Below is a small trained network, with its code and all its weights. Each question gives an input and a class and asks what happens when units are switched off, that is, made to give their printed mean instead of their output.

import numpy as np


def w(rows, s, z=0):
    codes = np.array(rows[::2]) - 128.0
    scale = np.full(codes.shape[1], s)
    scale[-1] = z or s
    return codes * scale


def f(y):
    return y / 2 * (1 + np.tanh(0.7978845608 * (y + 0.044715 * y**3)))


def log_softmax(a):
    a = a - a.max(-1, keepdims=True)
    return a - np.log(np.exp(a).sum(-1, keepdims=True))


def net(x, mask):
    res = np.array(x, float).reshape(1, 4) / 4 @ E
    y = f(res @ A[0][:, :-1].T + A[0][:, -1])
    res = res + np.where(mask, y, B[0][:, -1]) @ B[0][:, :-1]
    return log_softmax(res[-1] @ U[:, :-1].T + U[:, -1])


A, B = {}, {}
E = w([
[215,89,29,105,158,23,189,64,136],'x0',
[144,211,56,185,164,106,48,121,219],'x1',
[123,160,185,115,130,139,144,77,159],'x2',
[99,57,101,248,175,203,174,117,189],'x3',
],0.012)
A[0] = w([
[223,132,37,73,146,74,186,45,173,47],'N1',
[145,141,116,48,89,99,57,119,88,218],'N2',
[131,76,145,57,147,165,184,178,117,41],'N3',
[49,158,186,174,88,177,74,134,89,135],'N4',
[127,226,113,35,134,85,74,181,135,182],'N5',
[66,162,156,150,108,210,93,178,107,129],'N6',
[97,55,113,234,208,170,175,116,169,250],'N7',
[113,92,169,215,217,200,205,92,194,192],'N8',
[154,202,128,24,23,58,58,170,143,216],'N9',
[130,113,179,93,89,145,183,92,101,22],'N10',
[216,115,112,155,135,94,175,75,119,150],'N11',
[115,159,74,153,103,100,34,120,179,50],'N12',
[92,2,188,59,34,133,212,114,68,71],'N13',
[110,110,59,235,141,204,199,151,163,227],'N14',
[60,149,148,122,160,153,50,108,134,57],'N15',
[59,81,134,156,80,126,171,93,12,36],'N16',
[89,157,180,191,86,170,7,159,74,101],'N17',
[180,208,79,145,197,159,62,144,168,102],'N18',
[115,195,102,155,131,100,66,113,191,35],'N19',
[176,163,155,60,62,98,116,152,61,210],'N20',
[118,144,175,62,127,144,92,67,162,171],'N21',
[70,105,119,126,115,197,67,186,115,153],'N22',
[119,120,139,160,165,147,185,157,168,154],'N23',
[207,90,63,154,180,79,224,109,104,91],'N24',
],0.0087,0.0013)
B[0] = w([
[228,157,60,12,95,218,84,133,49,232],'N1',
[147,111,210,146,46,71,154,177,161,194],'N2',
[165,75,118,178,216,108,58,47,123,179],'N3',
[162,188,72,55,103,249,151,111,77,206],'N4',
[63,93,207,169,103,53,147,198,109,207],'N5',
[184,175,89,59,76,210,106,122,77,203],'N6',
[67,83,238,109,55,56,207,195,223,218],'N7',
[148,152,202,155,89,52,133,167,133,213],'N8',
[16,89,161,173,54,47,209,178,215,233],'N9',
[99,64,58,162,134,148,143,88,92,180],'N10',
[187,234,111,41,61,242,67,190,63,187],'N11',
[70,99,123,189,232,162,121,21,81,177],'N12',
[128,78,85,211,215,98,70,21,118,254],'N13',
[74,112,149,196,47,78,164,184,170,207],'N14',
[155,158,49,77,142,195,112,111,126,163],'N15',
[109,63,125,200,215,125,64,114,150,195],'N16',
[207,220,69,57,124,222,62,153,90,206],'N17',
[62,57,138,185,255,74,59,72,163,186],'N18',
[70,58,90,202,197,113,27,12,138,179],'N19',
[35,35,209,106,99,113,191,130,146,207],'N20',
[89,191,145,142,124,110,131,152,108,164],'N21',
[137,236,147,71,102,155,131,62,136,184],'N22',
[84,134,157,136,106,85,107,163,163,159],'N23',
[201,218,115,61,141,146,115,168,86,215],'N24',
],0.0061,0.018)
U = w([
[103,111,199,125,15,72,216,211,162,247],'0',
[205,203,80,10,76,170,123,144,90,106],'1',
[127,86,114,177,252,102,103,37,126,28],'2',
],0.013,0.0013)

Each question gives the input, the list of numbers given to net, and the class t.
The units are the neurons (one row each of A and B). Each row of codes is followed by its name. A weight is (code - 128) times the scale printed after its matrix; where a second scale follows, it is the last column's (A, B and U).
mask holds one flag per neuron, in row order. A switched-off neuron (its flag False) gives its mean, the last column of its row in B, instead of its output. The means were averaged over made-up inputs and are rounded, as every weight is.
A unit's drop is (log p(t) with every unit on - log p(t) with that unit switched off) / (log p(t) with every unit on - log p(t) with every unit switched off).
The circuit of an input: a set's keep is (log p(t) with only the set's units on - log p(t) with every unit switched off) / (log p(t) with every unit on - log p(t) with every unit switched off). Starting from the 12 units with the biggest drops (on a tie, the unit counted first), units are removed one at a time, each time the one whose removal leaves the highest keep (on an exact tie, the one counted first), for as long as the keep stays at least 0.8.
units of the circuit, in order: the units of the circuit, biggest drop first
top k neurons: the k neurons with the biggest drops, biggest first
drop when u is switched off: that unit's drop, to one decimal
input [-6,-8,-6,-5], class 2: units of the circuit, in order : (N13)
input [-8,-1,-4,7], class 1: top 3 neurons : (N17; N6; N4)
input [4,-4,2,-1], class 1: top 3 neurons : (N18; N11; N19)
input [6,-6,-6,3], class 1: top 4 neurons : (N24; N11; N1; N18)
input [-6,7,1,7], class 0: top 3 neurons : (N7; N14; N13)
input [2,-3,-2,-2], class 2: top 2 neurons : (N7; N14)
input [-6,6,-3,6], class 0: top 4 neurons : (N7; N14; N13; N1)
input [6,5,-1,6], class 0: top 3 neurons : (N7; N14; N17)
input [0,-6,0,5], class 2: top 2 neurons : (N13; N9)
input [-5,5,-4,0], class 1: drop when N4 is switched off : 0.7
input [-2,5,-5,-4], class 2: drop when N12 is switched off : 0.8
input [5,-1,-7,-8], class 0: drop when N24 is switched off : 0.0
input [1,7,-1,-7], class 0: drop when N3 is switched off : 0.1
input [5,4,-4,-6], class 0: units of the circuit, in order : (N9)
